Here is a tiny trained network, its code and every weight. The questions are about switching its units off for an input and a target symbol, where a switched-off unit gives its printed mean instead of its output.

import numpy as np


def w(rows, s, z=0):
    codes = np.array(rows[::2]) - 128.0
    scale = np.full(codes.shape[1], s)
    scale[-1] = z or s
    return codes * scale


def norm(h):
    return h / np.sqrt((h * h).mean(-1, keepdims=True) + 1e-5)


def f(y):
    return y / 2 * (1 + np.tanh(0.7978845608 * (y + 0.044715 * y**3)))


def softmax(a):
    e = np.exp(a - a.max(-1, keepdims=True))
    return e / e.sum(-1, keepdims=True)


def log_softmax(a):
    a = a - a.max(-1, keepdims=True)
    return a - np.log(np.exp(a).sum(-1, keepdims=True))


def net(x, mask):
    ids = ['αβγδεζηθλμπστφψω'.index(c) for c in x.split()]
    T = len(ids)
    res = E[ids] + P[:T]
    u = 0
    for l in range(2):
        r = norm(res)
        for j in range(3):
            rows = slice(3 * j, 3 * j + 3)
            q, k, v = (r @ M[l][rows].T for M in (Q, K, V))
            z = softmax(np.where(np.tri(T) > 0, q @ k.T / 3**0.5, -1e9)) @ v
            o = O[l][rows]
            res = res + np.where(mask[u + j], z, o[:, -1]) @ o[:, :-1]
        u += 3
        y = f(norm(res) @ A[l][:, :-1].T + A[l][:, -1])
        res = res + np.where(mask[u : u + 16], y, B[l][:, -1]) @ B[l][:, :-1]
        u += 16
    return log_softmax(norm(res)[-1] @ U[:, :-1].T + U[:, -1])


Q, K, V, O, A, B = {}, {}, {}, {}, {}, {}
E = w([
[127,100,129],'α',
[177,112,134],'β',
[5,166,120],'γ',
[10,163,121],'δ',
[128,106,115],'ε',
[140,114,155],'ζ',
[109,105,103],'η',
[143,149,147],'θ',
[114,113,120],'λ',
[145,119,159],'μ',
[134,113,150],'π',
[157,183,9],'σ',
[174,111,131],'τ',
[182,138,105],'φ',
[151,126,105],'ψ',
[121,128,79],'ω',
],0.026)
P = w([
[59,235,163],'0',
[129,2,76],'1',
[195,68,212],'2',
[204,81,216],'3',
[152,84,149],'4',
[147,91,150],'5',
[202,92,219],'6',
[140,111,145],'7',
[132,111,151],'8',
],0.0057)
Q[0] = w([
[178,135,15],'L0H0',
[77,237,182],'L0H0',
[78,178,117],'L0H0',
[75,139,12],'L0H1',
[103,79,241],'L0H1',
[47,116,2],'L0H1',
[189,140,154],'L0H2',
[195,83,174],'L0H2',
[155,169,63],'L0H2',
],0.011)
K[0] = w([
[176,179,53],'L0H0',
[20,170,158],'L0H0',
[90,140,87],'L0H0',
[36,221,139],'L0H1',
[133,82,101],'L0H1',
[23,250,133],'L0H1',
[188,113,96],'L0H2',
[49,138,118],'L0H2',
[104,157,144],'L0H2',
],0.015)
V[0] = w([
[141,240,62],'L0H0',
[26,77,2],'L0H0',
[163,113,90],'L0H0',
[61,240,124],'L0H1',
[72,130,194],'L0H1',
[143,225,138],'L0H1',
[128,93,194],'L0H2',
[83,117,136],'L0H2',
[90,33,88],'L0H2',
],0.009)
O[0] = w([
[254,110,186,126],'L0H0',
[102,209,142,236],'L0H0',
[112,10,126,116],'L0H0',
[117,50,71,254],'L0H1',
[118,97,102,214],'L0H1',
[133,87,75,130],'L0H1',
[21,105,64,118],'L0H2',
[64,199,170,174],'L0H2',
[55,184,88,176],'L0H2',
],0.005,0.0057)
A[0] = w([
[97,77,161,123],'L0N0',
[89,150,124,134],'L0N1',
[90,71,160,123],'L0N2',
[174,98,56,112],'L0N3',
[149,146,154,93],'L0N4',
[121,146,146,127],'L0N5',
[122,115,100,102],'L0N6',
[174,121,98,139],'L0N7',
[131,168,104,110],'L0N8',
[155,158,194,125],'L0N9',
[117,188,116,136],'L0N10',
[128,162,253,147],'L0N11',
[162,116,140,88],'L0N12',
[169,191,103,126],'L0N13',
[113,154,216,8],'L0N14',
[155,142,170,114],'L0N15',
],0.02,0.013)
B[0] = w([
[225,132,67,172],'L0N0',
[162,42,109,253],'L0N1',
[181,152,30,189],'L0N2',
[62,199,126,196],'L0N3',
[106,157,158,118],'L0N4',
[159,131,120,146],'L0N5',
[90,106,141,131],'L0N6',
[52,116,133,166],'L0N7',
[154,137,137,136],'L0N8',
[122,154,87,161],'L0N9',
[238,132,169,210],'L0N10',
[50,96,9,230],'L0N11',
[56,110,175,125],'L0N12',
[165,134,83,140],'L0N13',
[254,159,29,132],'L0N14',
[101,195,200,137],'L0N15',
],0.0082,0.0066)
Q[1] = w([
[178,165,97],'L1H0',
[251,121,94],'L1H0',
[102,155,138],'L1H0',
[135,192,137],'L1H1',
[204,89,135],'L1H1',
[197,150,70],'L1H1',
[96,145,141],'L1H2',
[196,122,143],'L1H2',
[115,22,161],'L1H2',
],0.022)
K[1] = w([
[116,200,59],'L1H0',
[79,200,12],'L1H0',
[246,125,129],'L1H0',
[60,125,184],'L1H1',
[101,170,26],'L1H1',
[11,98,21],'L1H1',
[155,133,189],'L1H2',
[42,134,87],'L1H2',
[159,2,134],'L1H2',
],0.014)
V[1] = w([
[182,106,200],'L1H0',
[147,247,91],'L1H0',
[139,179,98],'L1H0',
[93,58,169],'L1H1',
[167,179,145],'L1H1',
[170,80,90],'L1H1',
[130,32,119],'L1H2',
[163,107,168],'L1H2',
[82,220,133],'L1H2',
],0.014)
O[1] = w([
[198,59,116,1],'L1H0',
[196,245,147,139],'L1H0',
[159,198,79,148],'L1H0',
[151,3,141,121],'L1H1',
[153,173,100,67],'L1H1',
[131,149,57,146],'L1H1',
[44,147,63,141],'L1H2',
[201,119,75,64],'L1H2',
[207,154,205,133],'L1H2',
],0.0077,0.0066)
A[1] = w([
[101,134,73,85],'L1N0',
[131,144,104,132],'L1N1',
[110,163,142,49],'L1N2',
[184,85,196,116],'L1N3',
[94,155,77,119],'L1N4',
[73,115,253,48],'L1N5',
[130,145,116,99],'L1N6',
[233,112,196,39],'L1N7',
[105,48,159,83],'L1N8',
[184,135,64,254],'L1N9',
[171,62,131,156],'L1N10',
[132,183,161,166],'L1N11',
[126,130,127,115],'L1N12',
[110,36,117,118],'L1N13',
[121,140,136,78],'L1N14',
[131,134,66,139],'L1N15',
],0.022,0.0056)
B[1] = w([
[152,124,98,220],'L1N0',
[163,122,136,158],'L1N1',
[102,116,157,143],'L1N2',
[212,181,191,130],'L1N3',
[177,124,152,255],'L1N4',
[141,147,21,203],'L1N5',
[118,120,136,135],'L1N6',
[251,43,128,137],'L1N7',
[185,185,202,156],'L1N8',
[109,177,26,221],'L1N9',
[42,162,136,132],'L1N10',
[138,46,189,181],'L1N11',
[129,128,129,127],'L1N12',
[137,92,205,186],'L1N13',
[99,133,137,124],'L1N14',
[206,107,105,214],'L1N15',
],0.012,0.01)
U = w([
[133,134,103,43],'α',
[177,133,116,159],'β',
[122,168,190,230],'γ',
[150,134,95,50],'δ',
[127,65,159,174],'ε',
[134,82,138,189],'ζ',
[178,233,150,145],'η',
[32,147,108,141],'θ',
[160,132,111,159],'λ',
[124,95,172,209],'μ',
[151,131,106,70],'π',
[136,136,111,75],'σ',
[213,95,170,254],'τ',
[150,3,58,29],'φ',
[90,131,128,120],'ψ',
[112,91,145,104],'ω',
],0.018,0.0045)

Each question gives the input, a string of symbols that net reads in full, and the target symbol t.
The units are the heads (3 rows each of Q, K, V and O) and the neurons (one row each of A and B). Each row of codes is followed by its name. A weight is (code - 128) times the scale printed after its matrix; where a second scale follows, it is the last column's (O, A, B and U).
mask holds one flag per unit, layer by layer, with each layer's heads first. A switched-off unit (its flag False) gives its mean, the last column of its rows in O or B, instead of its output. The means were averaged over made-up inputs and are rounded, as every weight is.
A unit's drop is (log p(t) with every unit on - log p(t) with that unit switched off) / (log p(t) with every unit on - log p(t) with every unit switched off).
The circuit of an input: a set's keep is (log p(t) with only the set's units on - log p(t) with every unit switched off) / (log p(t) with every unit on - log p(t) with every unit switched off). Starting from the 12 units with the biggest drops (on a tie, the unit counted first), units are removed one at a time, each time the one whose removal leaves the highest keep (on an exact tie, the one counted first), for as long as the keep stays at least 0.8.
units of the circuit, in order: the units of the circuit, biggest drop first
top k neurons: the k neurons with the biggest drops, biggest first
top k neurons in layer l: the k neurons of layer l with the biggest drops, biggest first
which heads matter: for each layer, one digit per head in row order, 1 if its drop is at least 0.15 and else 0, layers parted by /
input ψ γ λ δ μ γ ψ, target τ: top 4 neurons -> [L0N1, L0N3, L0N11, L0N7]
input γ σ σ μ θ, target η: which heads matter -> 010 / 100
input σ γ ε ψ γ λ γ δ, target γ: top 2 neurons in layer 1 -> [L1N9, L1N11]
input ω γ γ θ, target η: units of the circuit, in order -> [L1H0]
input γ ζ γ γ σ, target η: units of the circuit, in order -> [L1H0, L0N3, L1H2]
input ψ γ ψ, target τ: which heads matter -> 101 / 001
input ψ π γ ψ γ α γ, target τ: which heads matter -> 111 / 101
input λ μ γ δ, target φ: which heads matter -> 010 / 101
input σ ω τ λ λ σ λ λ γ, target γ: top 2 neurons -> [L0N9, L0N10]
input γ γ γ θ γ γ τ, target θ: which heads matter -> 110 / 000
input γ γ γ τ, target θ: which heads matter -> 010 / 000
input σ γ τ, target γ: top 3 neurons -> [L0N1, L0N9, L0N11]
input ψ τ γ ψ ω δ γ, target τ: top 3 neurons in layer 0 -> [L0N3, L0N1, L0N2]
input ω ψ γ σ γ γ δ, target η: top 2 neurons in layer 0 -> [L0N10, L0N11]
input ψ γ γ δ, target τ: top 3 neurons in layer 0 -> [L0N11, L0N3, L0N1]
input λ γ γ μ ω γ σ γ ψ, target φ: which heads matter -> 110 / 101
input ω λ γ ψ, target η: which heads matter -> 000 / 000
input ψ σ σ γ ω, target τ: top 3 neurons -> [L0N11, L0N3, L0N1]
input λ π γ ψ, target φ: top neuron in layer 0 -> [L0N11]
input λ λ ω μ γ λ τ, target φ: top 4 neurons -> [L0N11, L0N10, L0N2, L0N1]
input σ λ ζ π λ σ γ μ ψ, target γ: which heads matter -> 010 / 010
input σ δ γ σ θ ψ γ π ψ, target γ: which heads matter -> 100 / 010
input ω ε η γ ω, target η: top 2 neurons in layer 0 -> [L0N10, L0N3]
input γ γ δ β, target θ: which heads matter -> 010 / 000
input ω γ λ γ ω λ γ γ ψ, target η: top 4 neurons -> [L0N10, L0N3, L0N11, L0N1]
input γ λ γ γ θ γ β, target θ: which heads matter -> 110 / 000
input ω γ λ σ η σ σ, target η: top 4 neurons in layer 0 -> [L0N3, L0N7, L0N1, L0N11]
input ω γ γ μ σ γ γ, target η: which heads matter -> 100 / 110
input γ γ γ β ψ λ τ ψ, target θ: top 3 neurons in layer 0 -> [L0N11, L0N3, L0N1]
